Here is a tiny trained network, its code and every weight. The questions are about switching its units off for an input and a class, where a switched-off unit gives its printed mean instead of its output.

import numpy as np


def w(rows, s, z=0):
    codes = np.array(rows[::2]) - 128.0
    scale = np.full(codes.shape[1], s)
    scale[-1] = z or s
    return codes * scale


def f(y):
    return np.maximum(y, 0)


def log_softmax(a):
    a = a - a.max(-1, keepdims=True)
    return a - np.log(np.exp(a).sum(-1, keepdims=True))


def net(x, mask):
    res = np.array(x, float).reshape(1, 6) / 4 @ E
    y = f(res @ A[0][:, :-1].T + A[0][:, -1])
    res = res + np.where(mask, y, B[0][:, -1]) @ B[0][:, :-1]
    return log_softmax(res[-1] @ U[:, :-1].T + U[:, -1])


A, B = {}, {}
E = w([
[3,202,21,177,130],'x0',
[128,93,105,132,89],'x1',
[82,126,154,50,92],'x2',
[162,147,113,229,78],'x3',
[224,195,52,16,93],'x4',
[100,156,163,82,124],'x5',
],0.011)
A[0] = w([
[187,172,43,87,116,164],'n0',
[59,101,130,232,171,209],'n1',
[117,170,69,88,88,163],'n2',
[225,121,233,118,128,255],'n3',
[113,192,22,113,108,169],'n4',
[63,115,136,86,90,122],'n5',
[46,212,66,163,157,189],'n6',
[191,137,212,185,120,202],'n7',
[69,59,181,174,160,244],'n8',
[155,84,160,70,55,178],'n9',
[175,133,141,126,10,160],'n10',
[236,182,86,137,112,153],'n11',
],0.011,0.0069)
B[0] = w([
[162,210,75,26,148,219],'n0',
[77,61,128,169,117,249],'n1',
[153,157,48,124,144,199],'n2',
[175,102,204,91,141,252],'n3',
[154,188,46,160,143,223],'n4',
[88,95,96,180,107,174],'n5',
[76,131,4,168,67,248],'n6',
[109,61,213,139,167,204],'n7',
[24,2,144,118,16,242],'n8',
[238,101,144,215,161,204],'n9',
[143,118,161,115,186,185],'n10',
[185,126,89,26,112,204],'n11',
],0.0084,0.016)
U = w([
[136,52,245,112,120,172],'0',
[244,136,176,62,188,180],'1',
[72,114,117,157,102,150],'2',
[153,198,83,102,132,3],'3',
],0.011,0.0022)

Each question gives the input, the list of numbers given to net, and the class t.
The units are the neurons (one row each of A and B). Each row of codes is followed by its name. A weight is (code - 128) times the scale printed after its matrix; where a second scale follows, it is the last column's (A, B and U).
mask holds one flag per neuron, in row order. A switched-off neuron (its flag False) gives its mean, the last column of its row in B, instead of its output. The means were averaged over made-up inputs and are rounded, as every weight is.
A unit's drop is (log p(t) with every unit on - log p(t) with that unit switched off) / (log p(t) with every unit on - log p(t) with every unit switched off).
The circuit of an input: a set's keep is (log p(t) with only the set's units on - log p(t) with every unit switched off) / (log p(t) with every unit on - log p(t) with every unit switched off). Starting from all 12 units, units are removed one at a time, each time the one whose removal leaves the highest keep (on an exact tie, the one counted first), for as long as the keep stays at least 0.8.
units of the circuit, in order: the units of the circuit, biggest drop first
k most important neurons: the k neurons with the biggest drops, biggest first
drop of u: that unit's drop, to one decimal
input [0,-6,-3,2,-8,-5], class 0: units of the circuit, in order	n7
input [0,-7,3,2,7,-5], class 1: 3 most important neurons	n6, n11, n8
input [-3,0,7,-5,1,2], class 1: 4 most important neurons	n8, n1, n9, n7
input [-1,-7,4,-4,1,-8], class 1: 3 most important neurons	n8, n1, n6
input [7,8,-8,3,1,6], class 3: 2 most important neurons	n8, n4
input [-3,4,1,-7,1,0], class 1: 4 most important neurons	n8, n1, n7, n9
input [4,7,2,4,1,5], class 3: drop of n8	0.6
input [-8,6,7,4,3,6], class 1: drop of n5	0.0
input [2,-3,8,4,2,-4], class 3: drop of n9	0.0
input [7,3,-6,7,1,-3], class 3: drop of n8	0.5
